M =
[[ 0.249 -0.011  0.149  0.148 -0.049  0.060]
 [ 0.083  0.246 -0.119 -0.127  0.123 -0.191]
 [-0.021 -0.110 -0.012 -0.102  0.236 -0.032]
 [ 0.270  0.087 -0.163  0.074  0.203  0.207]
 [-0.235 -0.050 -0.006 -0.157 -0.077 -0.014]
 [ 0.129 -0.146  0.001 -0.062 -0.150  0.166]
 [-0.090  0.116  0.147 -0.013 -0.148 -0.107]
 [-0.047  0.263  0.080  0.227 -0.045  0.162]
 [ 0.123  0.017  0.207 -0.195  0.212  0.130]
 [-0.170  0.161  0.134  0.169  0.086  0.075]
 [ 0.165 -0.085  0.211  0.098 -0.079  0.096]
 [-0.099 -0.170 -0.160  0.124  0.029  0.036]
 [ 0.188 -0.135  0.135  0.152  0.264  0.022]
 [ 0.042  0.146  0.076 -0.032 -0.184 -0.048]]
M[0,-6]: 0.249
M[5,-2]: -0.150
M[-13,-2]: 0.123
M[-3,3]: 0.124
M[-6,-4]: 0.207
M[3]: [0.270, 0.087, -0.163, 0.074, 0.203, 0.207]
M[-8,0]: -0.090
M[-1]: [0.042, 0.146, 0.076, -0.032, -0.184, -0.048]
M[-14,4]: -0.049
M[7,-2]: -0.045
M[-6,1]: 0.017
M[:, -4]: [0.149, -0.119, -0.012, -0.163, -0.006, 0.001, 0.147, 0.080, 0.207, 0.134, 0.211, -0.160, 0.135, 0.076]
M[-9]: [0.129, -0.146, 0.001, -0.062, -0.150, 0.166]
M[-7,-3]: 0.227
M[-7,0]: -0.047
M[12,0]: 0.188
M[8,4]: 0.212
M[0,5]: 0.060
M[11]: [-0.099, -0.170, -0.160, 0.124, 0.029, 0.036]
M[:, 5]: [0.060, -0.191, -0.032, 0.207, -0.014, 0.166, -0.107, 0.162, 0.130, 0.075, 0.096, 0.036, 0.022, -0.048]
M[1,3]: -0.127
M[-5]: [-0.170, 0.161, 0.134, 0.169, 0.086, 0.075]
M[:, 4]: [-0.049, 0.123, 0.236, 0.203, -0.077, -0.150, -0.148, -0.045, 0.212, 0.086, -0.079, 0.029, 0.264, -0.184]
M[:, -3]: [0.148, -0.127, -0.102, 0.074, -0.157, -0.062, -0.013, 0.227, -0.195, 0.169, 0.098, 0.124, 0.152, -0.032]
M[9,-3]: 0.169
M[13,-3]: -0.032
M[13,-6]: 0.042
M[4,-2]: -0.077
M[8]: [0.123, 0.017, 0.207, -0.195, 0.212, 0.130]
M[-6,3]: -0.195
M[9,-5]: 0.161
M[3,5]: 0.207
M[11,-5]: -0.170
M[-12,-6]: -0.021

a = [-3.46  4.21  7.42  2.57  0.53  4.65 -2.05]
a[0]	-3.46
a[4]	0.53
a[5]	4.65
a[3]	2.57

m =
[[ 0.15 -1.66  2.00 -0.98 -0.19 -1.60]
 [-0.97 -6.97 -1.05  0.66  0.31  0.49]
 [ 0.68  1.38  1.77 -0.10 -1.02  1.60]
 [-3.10 -6.15 -1.63  1.73  0.64 -2.55]
 [ 1.21 -0.71  0.17  1.31 -0.42  0.76]
 [ 0.85 -0.70 -6.52  4.90 -0.67 -0.42]]
Rows and columns are counted from 0.
row 0 col 0 -> 0.15
row 5 col 5 -> -0.42
row 1 col 1 -> -6.97
row 3 col 1 -> -6.15
row 2 col 4 -> -1.02
row 1 col 4 -> 0.31
row 2 col 3 -> -0.10
row 0 col 2 -> 2.00
row 0 col 1 -> -1.66
row 4 col 2 -> 0.17
row 1 col 3 -> 0.66
row 4 col 0 -> 1.21
row 2 col 1 -> 1.38
row 5 col 4 -> -0.67
row 5 col 3 -> 4.90
row 3 col 5 -> -2.55
row 4 col 3 -> 1.31

arr = 4.44	2.19	2.02	4.18	3.75	8.32	2.21	1.14	4.79	-4.70	2.20	3.99	-1.02	3.49	3.53	-3.38
arr[0] => 4.44
arr[10] => 2.20
arr[-2] => 3.53
arr[4] => 3.75
arr[-15] => 2.19
arr[6] => 2.21
arr[-4] => -1.02
arr[15] => -3.38
